Here is a tiny trained network, its code and every weight. The questions are about switching its units off for an input and a class, where a switched-off unit gives its printed mean instead of its output.

import numpy as np


def w(rows, s, z=0):
    codes = np.array(rows[::2]) - 128.0
    scale = np.full(codes.shape[1], s)
    scale[-1] = z or s
    return codes * scale


def f(y):
    return y / 2 * (1 + np.tanh(0.7978845608 * (y + 0.044715 * y**3)))


def log_softmax(a):
    a = a - a.max(-1, keepdims=True)
    return a - np.log(np.exp(a).sum(-1, keepdims=True))


def net(x, mask):
    res = np.array(x, float).reshape(1, 6) / 4 @ E
    y = f(res @ A[0][:, :-1].T + A[0][:, -1])
    res = res + np.where(mask, y, B[0][:, -1]) @ B[0][:, :-1]
    return log_softmax(res[-1] @ U[:, :-1].T + U[:, -1])


A, B = {}, {}
E = w([
[174,37,121,201,223,129,222,139,163,95,203,44],'x0',
[98,70,91,163,149,49,198,180,3,145,133,242],'x1',
[119,182,64,206,169,225,125,155,231,60,130,252],'x2',
[165,228,116,250,145,93,111,25,74,200,148,108],'x3',
[142,180,141,126,51,233,220,144,70,71,164,101],'x4',
[115,67,120,204,63,115,22,126,86,14,102,109],'x5',
],0.0044)
A[0] = w([
[124,165,137,117,122,154,97,109,185,121,122,60,57],'N0',
[133,92,125,84,123,95,129,116,69,162,137,45,76],'N1',
[123,112,128,80,99,109,129,130,54,152,114,49,76],'N2',
[138,176,128,79,92,132,83,123,100,140,111,176,95],'N3',
[131,98,127,138,139,104,162,141,76,130,126,188,59],'N4',
[130,144,104,161,142,158,137,138,162,105,113,169,28],'N5',
[123,169,134,125,70,193,205,131,53,73,146,106,55],'N6',
[120,94,121,125,167,81,85,121,164,155,119,147,21],'N7',
[143,163,134,105,107,152,113,119,200,117,118,50,45],'N8',
[127,105,124,140,124,109,185,147,53,128,121,190,97],'N9',
[111,69,132,70,116,160,149,153,148,94,121,144,79],'N10',
[131,206,131,250,136,126,133,80,85,172,128,96,36],'N11',
[120,98,121,176,93,126,72,134,106,84,130,111,95],'N12',
[146,75,130,171,170,132,183,132,139,112,137,76,99],'N13',
[128,140,113,154,145,163,124,131,152,105,133,177,18],'N14',
[132,102,128,164,102,121,80,128,108,74,123,120,6],'N15',
[135,72,130,165,168,130,166,126,151,117,142,94,80],'N16',
[151,85,120,162,166,128,162,123,149,120,133,88,74],'N17',
[116,105,117,147,135,107,162,142,82,128,123,181,19],'N18',
[121,81,137,73,120,134,137,155,156,93,130,144,48],'N19',
[136,158,131,79,99,123,85,117,111,138,111,179,49],'N20',
[119,74,130,131,178,69,61,118,171,161,131,161,76],'N21',
[134,177,130,72,167,125,207,140,163,207,142,144,91],'N22',
[119,157,133,88,92,131,91,128,105,144,113,163,81],'N23',
[127,77,127,68,120,144,141,158,146,94,115,138,2],'N24',
[122,149,111,164,134,150,136,145,166,110,132,174,49],'N25',
[125,144,120,172,142,157,131,129,168,105,133,190,148],'N26',
[128,96,134,170,100,122,72,141,100,68,123,110,65],'N27',
],0.011,0.002)
B[0] = w([
[129,64,108,176,142,171,56,134,92,120,191,138,193],'N0',
[151,125,236,159,126,100,149,123,184,100,134,187,219],'N1',
[156,114,230,158,131,106,143,113,185,101,129,183,218],'N2',
[34,167,92,149,115,119,163,166,153,108,148,131,201],'N3',
[121,76,121,157,145,167,62,115,122,133,183,124,190],'N4',
[143,95,220,171,146,97,163,128,138,161,142,165,173],'N5',
[211,165,76,245,132,129,144,158,139,171,25,36,255],'N6',
[182,130,110,203,139,134,165,159,113,178,107,98,176],'N7',
[128,65,104,185,145,170,44,121,108,113,193,133,203],'N8',
[124,104,110,134,113,184,23,114,124,77,182,101,221],'N9',
[179,171,80,45,126,60,80,131,140,110,133,140,194],'N10',
[197,138,61,6,157,23,97,169,145,149,170,173,255],'N11',
[117,110,109,59,124,176,174,85,100,106,86,143,193],'N12',
[24,191,83,143,100,121,143,154,143,117,126,160,204],'N13',
[134,92,200,171,153,100,169,123,158,165,141,159,168],'N14',
[118,81,123,116,166,154,208,92,76,183,125,157,170],'N15',
[45,168,105,150,111,130,148,158,131,137,140,146,186],'N16',
[54,159,112,150,117,127,145,165,122,150,150,133,178],'N17',
[124,71,130,167,162,171,91,125,122,154,190,134,179],'N18',
[175,155,100,77,133,61,107,123,132,151,157,144,174],'N19',
[62,155,96,162,130,113,178,163,128,150,160,147,179],'N20',
[223,169,90,207,107,153,134,148,129,118,69,42,217],'N21',
[124,65,94,69,126,194,207,43,53,100,48,160,235],'N22',
[57,160,106,153,127,119,148,153,141,128,153,141,181],'N23',
[177,134,102,86,174,58,127,143,120,188,163,156,173],'N24',
[142,110,209,162,135,103,156,118,148,135,133,153,177],'N25',
[150,142,220,118,81,100,116,109,166,58,112,139,208],'N26',
[111,103,100,75,137,179,187,67,95,121,92,165,195],'N27',
],0.018,0.0059)
U = w([
[143,112,254,145,120,91,147,109,195,90,134,163,106],'0',
[117,67,108,154,147,184,26,120,104,103,206,115,106],'1',
[176,163,86,25,156,47,101,147,132,166,153,139,117],'2',
[4,196,101,141,89,128,164,174,138,130,146,135,151],'3',
[118,87,114,66,137,178,193,43,61,117,61,142,123],'4',
[201,163,104,190,119,143,132,157,130,165,49,48,175],'5',
[133,146,155,91,89,142,76,116,139,80,99,85,255],'6',
[101,141,168,84,110,128,110,126,119,150,123,75,50],'7',
],0.0089,0.0038)

Each question gives the input, the list of numbers given to net, and the class t.
The units are the neurons (one row each of A and B). Each row of codes is followed by its name. A weight is (code - 128) times the scale printed after its matrix; where a second scale follows, it is the last column's (A, B and U).
mask holds one flag per neuron, in row order. A switched-off neuron (its flag False) gives its mean, the last column of its row in B, instead of its output. The means were averaged over made-up inputs and are rounded, as every weight is.
A unit's drop is (log p(t) with every unit on - log p(t) with that unit switched off) / (log p(t) with every unit on - log p(t) with every unit switched off).
The circuit of an input: a set's keep is (log p(t) with only the set's units on - log p(t) with every unit switched off) / (log p(t) with every unit on - log p(t) with every unit switched off). Starting from the 12 units with the biggest drops (on a tie, the unit counted first), units are removed one at a time, each time the one whose removal leaves the highest keep (on an exact tie, the one counted first), for as long as the keep stays at least 0.8.
circuit, biggest first: the units of the circuit, biggest drop first
most important unit: the unit with the biggest drop
k most important neurons: the k neurons with the biggest drops, biggest first
drop of u: that unit's drop, to one decimal
input [-5,-6,-7,3,6,6], class 0: circuit, biggest first : [N2]
input [5,2,5,2,-1,-6], class 4: 3 most important neurons : [N22, N1, N2]
input [7,4,3,-5,3,-7], class 3: 4 most important neurons : [N13, N16, N17, N27]
input [3,4,2,4,-6,6], class 4: 4 most important neurons : [N6, N27, N12, N15]
input [-5,-4,5,-1,6,2], class 5: 4 most important neurons : [N6, N2, N1, N13]
input [8,-1,5,-8,-2,-1], class 2: 4 most important neurons : [N10, N24, N19, N3]
input [-1,4,2,0,-5,4], class 5: 2 most important neurons : [N21, N22]
input [2,5,-6,2,-7,6], class 5: 3 most important neurons : [N21, N7, N22]
input [8,-2,8,-3,4,-4], class 0: 3 most important neurons : [N26, N5, N25]
input [-8,0,0,7,6,2], class 3: 3 most important neurons : [N3, N23, N20]
input [6,1,-7,5,-6,3], class 0: 3 most important neurons : [N1, N2, N6]
input [-8,1,6,-6,-7,-6], class 3: 3 most important neurons : [N3, N20, N6]
input [-3,5,-2,2,-2,6], class 4: 2 most important neurons : [N27, N12]
input [-2,3,-7,-5,-7,4], class 0: most important unit : N1
input [-2,-6,6,0,-5,1], class 0: drop of N9 : 0.9
input [-3,5,-6,2,5,5], class 0: drop of N15 : 0.0
input [8,2,-1,2,6,-5], class 3: drop of N13 : 0.5
